(in the rows, 128 means zero)
Each row of numbers stands for one node and depends on some of the facts below. Use the named rows to name the rest.

How the nodes are related:
ξ: belongs to class; τ: is of sort; χ: refers to
nakla | ξ b | τ c | χ troflo
skoskor | ξ a | τ f
dubi | ξ b | τ e | χ lubu,trafi
dromu | ξ a | τ d
vezogem | ξ a | τ c
flasis | ξ a | τ c | χ bobrol,rinubuk,zezer
bebo | ξ b | τ c | χ sodastok,vigima,kudram,troplun
vigima | ξ a | τ f
plupape | ξ a | τ c
podusker | ξ a | τ h | χ mosuklom,skoskor,zotoskir
dubam | ξ a | τ h
bovatom | ξ a | τ e
plebra | ξ b | τ h | χ nuvifli
dage | ξ a | τ g
triske | ξ a | τ g
truklel | ξ b | τ c | χ kefi
runul | ξ b | τ c | χ trostik,stavos,faflu,kaples
studre | ξ a | τ d
bunedan | ξ a | τ f
zotoskir | ξ b | τ f
siza | ξ a | τ c | χ repom,gekli,difor
troplun | ξ a | τ e
suvo | ξ a | τ f
mugrur | ξ a | τ c | χ pastul,flidasen,solin,gagarar
flofan | ξ a | τ f | χ nuzem,plekir,feplik,plupape,gukas
fliplus | ξ a | τ e
pinem | ξ b | τ c | χ patro,groflol,nuvifli,boli
flitrar | ξ b | τ g | χ bezen,lubu,brumu
doskil | ξ b | τ g | χ stufamik
brebur | ξ a | τ g | χ repom,fliko,kizi
repom | ξ b | τ c
stobir | ξ a | τ f | χ troplun
napo | ξ b | τ e | χ sosam,vafluskol,gukas,klatregor
reflaze | ξ a | τ d | χ fligrun,fafladran,tikleple,biskigro,vafluskol,stufamik
gagarar | ξ a | τ f
stufamik | ξ b | τ c
groflol | ξ b | τ c
pugo | ξ a | τ e | χ bovatom,feplik,dromebror,fluvek
troner | ξ b | τ c | χ bobrol
stostel | ξ a | τ e
mosuklom | ξ b | τ c
nodin | ξ b | τ d | χ vokli,groflol,noflo
trapuzo | ξ a | τ d | χ mobun,feles,zotoskir
nuzem | ξ b | τ g
pligrul | ξ a | τ c
skadur | ξ b | τ c | χ betril,grusolan,mosuklom
zuna | ξ b | τ d
ponal | ξ a | τ c
skebok | ξ a | τ d
tola | ξ a | τ c | χ kizi
duka | ξ b | τ e
klatregor | ξ b | τ d
rinubuk | ξ b | τ e
faflu | ξ a | τ f
pagi | ξ a | τ c
voflan | ξ b | τ d | χ beple,ponal,solin,bunedan,baklus
kletin | ξ b | τ c
stoflitrer | ξ b | τ g
klata | ξ b | τ f
sosam | ξ a | τ c
steflum | ξ a | τ d | χ skoskor,triske
popler | ξ a | τ h | χ baklus
nuvifli | ξ b | τ d
seteda | ξ b | τ g | χ vezogem,bobrol,sefa,nibar
bezen | ξ a | τ d
lubu | ξ b | τ c
gronin | ξ b | τ c
plekir | ξ a | τ f
zogum | ξ a | τ f
fluvek | ξ b | τ d
sefa | ξ a | τ d
troflo | ξ a | τ d
klobibrel | ξ b | τ d
gemus | ξ a | τ g
kidate | ξ a | τ c
firo | ξ a | τ e | χ skebok,sefa,klidumas
fosko | ξ a | τ c
drezir | ξ a | τ e
brano | ξ b | τ f
geflos | ξ b | τ d | χ flepo,nibar
pastul | ξ b | τ c
rabuk | ξ a | τ e | χ kidate,kletin,stubelas
brumu | ξ b | τ f
ladrel | ξ b | τ g
flidasen | ξ a | τ f
gradul | ξ b | τ e | χ duka
zeskudra | ξ a | τ c
kubrak | ξ a | τ h
grusolan | ξ b | τ g
baklus | ξ b | τ c
luflin | ξ b | τ c | χ baklus
kaples | ξ a | τ d
flutre | ξ b | τ e | χ zeskudra
brerozas | ξ b | τ e | χ kliflurok,fosko
vafluskol | ξ b | τ h
feplik | ξ b | τ e
nibar | ξ a | τ e
kliflurok | ξ a | τ d
kefi | ξ a | τ c
fligrun | ξ a | τ g
nesus | ξ a | τ c
matotrun | ξ b | τ c
trostik | ξ a | τ g
tikleple | ξ b | τ c
broduska | ξ b | τ c | χ bezen,gronin
drodrur | ξ b | τ c | χ kloflel,dubam
kiku | ξ b | τ f | χ fosko
sodastok | ξ b | τ e
bobrol | ξ a | τ f
stodas | ξ a | τ c
plagral | ξ b | τ d
fluflas | ξ b | τ h
nugron | ξ b | τ e
stugre | ξ a | τ f | χ nuzem,nugron,mobun,plagral,trafi
starol | ξ a | τ g
klidumas | ξ a | τ c
fliko | ξ a | τ c
gekli | ξ a | τ g
stubelas | ξ a | τ f
tave | ξ b | τ e | χ trostik,zogil,dromebror
klosen | ξ b | τ h | χ sovo,brimir,solin
brisetra | ξ a | τ h | χ kliflurok
plosti | ξ b | τ d
zezer | ξ a | τ d
dretras | ξ b | τ c
pofler | ξ a | τ d | χ stoflitrer,sefa
draze | ξ a | τ f | χ skebok,stufamik,nesus
drelan | ξ b | τ c | χ fafladran,pagi,kudram,ladrel
mudrur | ξ b | τ c | χ studril,troflo
fafladran | ξ a | τ f
vokli | ξ a | τ f
kleler | ξ a | τ e | χ dubam,klata
studril | ξ b | τ f
metra | ξ a | τ e
nitrok | ξ a | τ c
solin | ξ a | τ c
kizi | ξ a | τ c
kudram | ξ b | τ c
stavos | ξ b | τ c
mobun | ξ b | τ f
noflo | ξ b | τ g
dusikan | ξ a | τ c | χ drubrek
brimir | ξ a | τ c
beple | ξ a | τ d
rupal | ξ b | τ c | χ studre
boli | ξ a | τ h
vanir | ξ b | τ g | χ betril,zuna,kletin,fafladran,klugrese
skudal | ξ a | τ d | χ boli,nesus
dromebror | ξ b | τ c
briska | ξ b | τ d | χ zogum,dromebror,flepo
besuk | ξ b | τ d | χ vezogem,gemus
fatrul | ξ b | τ c | χ bezen,groflol,dretras
gukas | ξ a | τ e
feles | ξ a | τ g
stutinil | ξ b | τ c
drubrek | ξ a | τ d
trufi | ξ b | τ h | χ zogum
gisete | ξ a | τ d
nesta | ξ a | τ c | χ troflo
flistebris | ξ a | τ c | χ drubrek
betril | ξ b | τ e
difor | ξ a | τ g
fuziklak | ξ a | τ g | χ feles
buron | ξ a | τ d | χ kefi,beple
mupas | ξ b | τ f | χ starol,fluflas,nibar
patro | ξ a | τ d
trafi | ξ b | τ c
flobro | ξ a | τ c
skebrus | ξ b | τ d
gunin | ξ a | τ h | χ gronin
noflon | ξ b | τ c | χ trostik,fliplus,pligrul
flepo | ξ b | τ c
biskigro | ξ a | τ d
restel | ξ a | τ d | χ gemus,fliplus
kloflel | ξ a | τ c
sovo | ξ b | τ h
floran | ξ a | τ g | χ flobro,zogil,gekli,stutinil,kubrak,dretras
klugrese | ξ a | τ c
zogil | ξ a | τ c

Some rows with their names:
draze: [131 179  89  77 164 178 145 103 157 123 120 126 160 110 142 137 148  87
 151  62 132 159 101 143 143  91 113 114 139 160 152 144 119 145 174 140
 157 125 106 158 164 124]
drelan: [120 146 121 195 103 124 174  93 142 171 166 119 155  96 144 128 122  67
 115  86 167  99 111  96 103 153 114  67  72  95 132 148 119 105  72 139
 123 174 120 146  34  81]
sefa: [145 117 134  88 174 141 144 117 111  62 148 128 101 141 133 130 126 158
 138 164  86 163 115 152 139 110 127 162 145 162 124  92 143 117 166 106
  98  85  87 130 165 153]
rupal: [105 115 152 173  90 105 149 141 136 152 153 114 144 119 136 136 133  97
 119 124 164  94 123  92 122 153 133  93  88 108 126 137 121 116  79 141
 110 170 126 120  63 105]
klidumas: [127 106 135 105 163 159 146 123 140  95 168 129  97 123 130 113 137 126
 135 163  85 161 134 126 132 112 121 138 138 163 137  97 135 116 159 121
 113 114 102 158 176 122]
troplun: [164 154 103 106 155 129 113  93 114 112 115 141  98 126 125 112 102 151
 130 141 105 189 124 163 130 110 113 158 162 134 115  92 141 115 160 110
 138  75 118 134 172 134]
vezogem: [125  92 152  94 165 151 152 153 129  73 170 117  93 124 133 127 151 150
 130 183  73 149 133 133 131 107 129 150 138 168 140  95 137 118 160 111
  92 117  95 140 181 138]
drezir: [150 156 112  93 141 141 112 131 134 119 100 144 110 135 127 126 127 128
 147 143 107 169 136 155 119  88 130 137 169 147 131 123 134 122 165 134
 123 105 114 121 167 136]
stugre: [139 171  75  69 125 176 114 153 155 182  79 119 135  94 114 142 160 115
 143  76  89 134 145 155 102  78 114 110 143 131 179 166 130 182 171 139
 166 165 161 130 196 136]
brimir: [138 104 136  92 116 127 101 177 162 102 135 113  57 109 139  85 141 128
 140 176 118 181 169 138 135 110 126 148 175 151 139 106 106 104 147 132
 136 117 114 140 186 115]
sosam: [148 106 109 110 148 151 131 115 126 141 156 127  82  95 117 107 119 145
 117 153  67 150 153 131 110 107 106 137 138 134 137 106 142 132 155 114
 135 124 143 154 191 115]
kleler: [144 172 104  90 134 156 117 144 156 143  85 138 119 130 133 133 140 101
 155 126 115 159 135 152 107  80 132 114 167 147 147 134 125 124 159 141
 121 124 104 117 160 136]
plebra: [120 166 138 172 134 119 134 112 122 133  66 157 202 178 137 154 103  86
 125  73 195  82  96 105 146 159 136 116 117 119  92 149 122 128  94 139
 151 120 124 119  37 143]
nesus: [138 104 125 118 170 153 132  99 126 105 174 149 106 131 126  93 108 126
 127 152  95 162 133 112 145 119 111 148 143 161 113 106 127 117 156 122
 137 107 118 168 191 116]
matotrun: [104 102 155 178 100 102 139 127 128 131 160 113 142 125 132 126 120 116
 115 139 158  92 125  98 127 168 135 107  91 104 119 134 123 114  80 133
 113 153 133 119  68 110]
sovo: [142 134 147 151  96  78 105 140 115  95  56 110 127 146 146 131 128 138
 117 117 207 121 118 156 158 171 139 152 139  96  99 113 126 107  94 120
 143  91 116  93  27 136]
siza: [109 129 131 102 140 178 123 175 175 156 133 153 136 149 127 126 145  73
 153 139 102 123 157  91 115  88 133  96 154 173 150 156 111 133 153 167
 134 169 124 151 200 125]
mosuklom: [131 102 133 191  97  92 141  87  97 152 168 116 118 102 117 108  99 150
  93 139 138 105 129 118 116 176 114 127  88  71 107 111 140 120  80 107
 123 134 160 125  73  99]

Which node is each row?
No name comes twice in this set of rows, the named rows included.
[ 92 130 137 167 102 125 132 137 143 179 118 143 190 149 126 147 129  78
 123  85 165  62 125  76 126 149 137  85  92 112 123 175 109 145  83 161
 143 178 152 131  83 117] -> flitrar
[114  89 169 166  76  59 108 150 124  96 156  95  91 116 143  97 126 146
 112 172 183 128 140 123 149 182 136 145 122 101 107 109 110  96  78 124
 119 119 127 108  67 107] -> baklus
[118 143 108  81 162 149  99 110 128 117 117 147 148 145 122 110 120 136
 143 102 128 154 121 132 166 116 128 162 160 162 116 134 114 157 178 137
 184  98 148 150 214 160] -> vokli
[ 89  92 162 191 134  91 123  96 101 138 178 157 171 170 112 114  81 133
 108 140 164  85 114  62 157 184 135 135 103 124  75 131 118 125  87 135
 135 131 154 138 107 126] -> groflol
[122 103 127  90 154 155 108 150 137 119 128 147 114 146 117 115 126 134
 136 137  96 134 151 115 150 111 128 154 160 164 131 134 117 140 169 140
 148 119 133 148 210 143] -> difor
[ 96  76 170 175 124  95 146 137  84 119 169 114 147 138 108 150 125 176
  98 170 111  69 126 100 124 166 143 137  86 109 115 121 145 140  87 111
  91 154 153 101  94 145] -> dromebror
[115  95 134  94 162 150 104 147 131 120 131 161 123 157 113 115 120 145
 135 144  94 128 148 105 153 118 135 162 160 172 122 136 120 146 173 138
 160 112 147 157 222 155] -> gekli
[114 131 128 174 117 117 166  86 123 134 157 123 164 118 140 133 127  95
 113  75 170  92  97 104 136 161 121  95  65 106 121 143 125 117  85 129
 130 143 121 147  42  98] -> doskil
[147 128 118 102 171 148 139  90 114  90 145 143 112 135 129 117 115 144
 138 149  97 170 112 144 135 111 121 155 146 153 120  99 139 117 164 109
 122  85  99 147 167 138] -> skebok
[133 136 118 110 165 145 113 106 126 126 129 171 130 168 121 112  97 125
 143 137 111 157 130 115 142 112 128 149 167 172 107 123 117 130 161 139
 146  99 125 153 198 144] -> patro
[167 184  81 105 137 158 129 113 152 154  96 141 119 113 133 128 124  93
 152 110 115 170 128 154 103  82 115 105 154 134 145 134 128 121 158 137
 139 123 105 133 145 118] -> rabuk
[135 163 107 104 155 170 137 114 162 145 119 165 143 147 129 126 124  77
 155 105 116 149 123 117 121  89 128 109 150 170 132 146 119 120 156 151
 140 129 106 153 173 122] -> skudal
[152 166 106  84 151 164 112 145 152 120  42 142 120 133 137 140 138 103
 150 107 126 146 135 161 127  91 125 133 176 154 136 135 130 129 167 133
 157 108 108 134 141 148] -> brisetra
[145 152 117  83 102 145 103 179 179 123  96 124  81 117 150 111 165  93
 156 141 135 178 163 156 120  88 137 115 185 152 159 144 100 107 153 149
 134 124  91 122 163 119] -> buron

Now the same nodes, written a new way:
Known rows:
flobro: [120 148 114 128  96 139 125 110 130 150  73 126 121 147 165 127 107 195
 148 138  93  88  72 153  87 105 111 104 117 144 150 147 145 128  94 102
 146 149 145 122 144 179 107 135  86  80 118]
studril: [134 121 136 127 171 112 130  93 153 108 180 128 166 131 118  96 131  84
 112 111 167 118 172  91 112 131 122 142 111 134  91 137 150 156 178 153
 110 121  69 114 138  51 128 110 174 149 124]
bovatom: [127 161 103 159  78 158  75 167 137 153 146  99 158 157 165 153  58 120
 105 139 100 108  83 174 129 122 116  91 140 121 120 150 188 150 134 109
 148 160 159 109 127 164  79 129  84 146 165]
gisete: [128 154 145 149  96 121  97 147 151 146 110 115  91 133 136 157 120 160
 132 140 101 120  68 149 132 129 137 126 127 134 169 107 122 124 116 117
 121 122 193 143 106 180 124 158  91 118 141]
kidate: [137 133  93 130  72 117 158 141 149 124 106 130  86 110 132 148 115 165
 131 158 131  64  98 178 142  96 129 138 137 132 160 167 139 116  97 125
 120 129 143 100 104 160 114 107  99  97 116]
lubu: [131 113 112 113 182 115 177  50 138 122 138 142 167 110 129  84 150 131
 130 115 154 104 171  83  88 132 124 148 109 157 110 131 153 138 144 149
 135 112  46 118 140 102 148  89 162 124 109]
triske: [118 128 124 147  94 139 127 165 140 125 107 112  93 130 139 168 114 147
 114 151 112  94  83 160 117  89 147 122 133 143 158 154 122 125 123 123
 125 147 166 122 121 156 134 126  85 125 141]
gradul: [138 143 133 123 153 126  97 145 102 127 198 125 195 146 119 107 109  57
 129  79 155 192 196  96 150 171 110 108 141  99  77  94 153 160 159 129
 145 115  90 145 132  77 107 112 177 181 143]
vezogem: [118 149 102 132  90 134 141 115 134 146  88 123 113 136 160 138  98 196
 137 128 111  78  75 154 107 104 126  99 124 139 157 148 145 127 106 109
 137 136 150 123 140 181 112 129  89  90 119]
troner: [126 112 135  88 191 140 159 109  89 110 124 161 156 116 119  98 161 118
 160 106 136 181 201  87 110 137 113 136 127 117 106 105  89 126 121 139
 134 118  66 147 131  83 157 107 165 136 121]
plebra: [136 116 161 100 188 106 136  63 120  98 132 161 131 109 112  78 175 110
 159 136 153 163 165  87 102 159 111 170 107 142 116 117 110 124 140 155
 105 110  72 140 125  87 166 139 185 114 108]
stubelas: [124 135 115 150  81 153 118 175 148 110 134 107 100 120 133 172  92 124
  97 145 117  99  88 172 149  75 142 110 143 113 127 170 139 138 143 121
 104 158 163 108 119 143 107 131  90 136 155]
stobir: [130 140 129 135  76 152  93 202 121 108 125 123  92 129 136 176 100 115
 129 156 108 140 108 188 159 106 125 118 148  97 128 158 107 125 122 117
 102 156 162 119 108 139 108 150 105 141 151]
plekir: [126 124 114 154  76 152 107 139 143 135 125 107 123 135 131 149 104 112
  87 154 116  85  88 174 146  99 135 121 137 124 118 176 164 122 128 124
 118 172 161  91 151 161  96 163  92 114 132]
fatrul: [126  99 137  85 185 137 137  98  73 132 110 168 169 134 116  70 174 109
 157 121 128 193 198  93 117 179 103 140 121 122  92  95 104 104  96 138
 144 124  73 138 156 106 146 143 175 116  97]
firo: [141 163 118 137  67 155  58 211 109 139 151 118 132 149 141 158  73  92
 144 149 100 165 115 199 189 159 100  96 167  78 118 124 143 132 100 101
 131 152 162 127  97 152  77 150 104 152 159]
brebur: [133 154 147 122  88 142  82 169 109 135  97 139 100 146 148 144 114 146
 168 151  89 159  83 166 136 160 101 119 139 109 152 118 102 114  84 105
 128 134 187 149 113 168 115 174 107 111 131]
solin: [128 138 108 128  69  89 150 168 163 137  93  99  83 157 149 155  99 216
 111  71 139  50  71 126 104  88 132 113 109 118 177 155  87 127 129  81
 147 103 212 125 142 108  90 104 108 122  98]

Rows to name:
No name comes twice in this set of rows, the named rows included.
[132 121 142 155  96  94 124 176 171 148 102  80  78 165 117 166 138 167
  73 113 122  61  46 128 117 112 163 131  97 140 171 136  84 111 134  97
 146 108 250 116 136 109 117 139  94 148 105] -> beple
[126 123 159 117  98 109 114 193 128  97  74 123  56 144 142 160 134 171
 146 128 108 125  85 151 113 106 130 133 118 120 174 146  33 111 116 100
 118 134 205 136 123  98 132 152 117 118 107] -> popler
[118 124 100 159  66 151 143 165 161 108 150  99  92  93 119 182  92 120
  78 145 149  86 101 179 170  63 161 113 156 124 129 175 173 141 160 142
  93 160 148 103 117 173 114 115  90 130 166] -> fafladran
[108 128 134 132 126 149 117 120 133 126  65 134  98 140 163 147 131 177
 138 161  83  92  56 145  62  86 127 122  98 162 157 164 108 123 121 114
 125 170 154 120 143 163 143 158  86  90 129] -> kubrak
[135 147 129 137  96 182  50 224  87 134 131 130 146 161 161 162  78  80
 145 179  70 176 121 204 151 150 105 105 161  94 108 139 132 123  86 107
 132 178 147 117 105 140  94 144  88 165 168] -> pugo
[117  97 153 102 190 123 145  64 106 110 117 163 139 119 107  81 184 115
 143 118 142 180 169  78 120 154 118 153 107 138 101 100 104 108 135 149
 127 124  90 135 165  97 164 167 182 102 102] -> trufi
[130 125 145 116 198 166  76 156  76 134 173 146 217 159 138 105 118  42
 152 129 107 219 205 105 111 180 103 112 135 112  62 101 135 145 137 129
 148 155  62 133 138  71 132 119 155 189 157] -> tave
[130 110 141 104 163 127 152 145  91  88 166 170 118  79  75 120 162  73
 154 129 161 232 220 108 193 153 136 149 158  97 110  81 103 121 135 166
 102 106  78 157  91 118 168 126 178 153 150] -> vanir
[148 141 133  94  78  98 110 225 112 114  92 136  70 159 147 145 124 169
 173 138 109 117 115 179 146 155 100 145 127  93 167 136  44 101  69  87
 126 106 194 123  99  84 101 124 122 117  91] -> mugrur
[114  93 145 118 184 118 164  42 128 118 126 141 141 115 102  75 176 127
 110 100 162 135 155  62  99 124 136 155  95 152 108 117 121 120 158 151
 129 119  91 130 170  99 160 143 173 111 101] -> fluflas
[112 108 131 133 193 142 169  61 137 120 151 134 159  98 112 110 147 100
 103 113 156 141 171  72  99 106 151 127 124 159 105 121 158 147 174 160
 128 127  63 131 140 116 170 100 144 149 147] -> nuzem
[152 128 123 121 157 133 103 158  96 114 213 152 178 112 102 107 120  18
 138 146 157 202 222 132 182 192 104 146 170  99  76 102 163 144 135 154
 120 120  51 128  94  83 122 109 175 178 156] -> napo
[131  93 169  87 171  91 136 130 105  91 125 152 110 139  94  87 186 121
 137  84 162 190 177  61 127 163 119 158 101 118 119  93  33 106 137 126
 130  90 144 148 146  34 147 151 202 137  77] -> klosen
[131 128 149 120 109 161  68 168  89 148  80 147 113 166 154 133 139 127
 160 183  61 165  93 179 132 177 101 127 130 119 132 116  96  92  50 106
 140 160 170 122 134 162 120 193  97 110 114] -> floran
[142 128 190 102 169  70 111 160 113 114 153 135 128 153  98 111 160 119
 159  65 149 207 172  52 142 192 128 150 112 105 135  46  40 125 137 125
 133  59 169 182 111  38 148 135 194 176 111] -> voflan

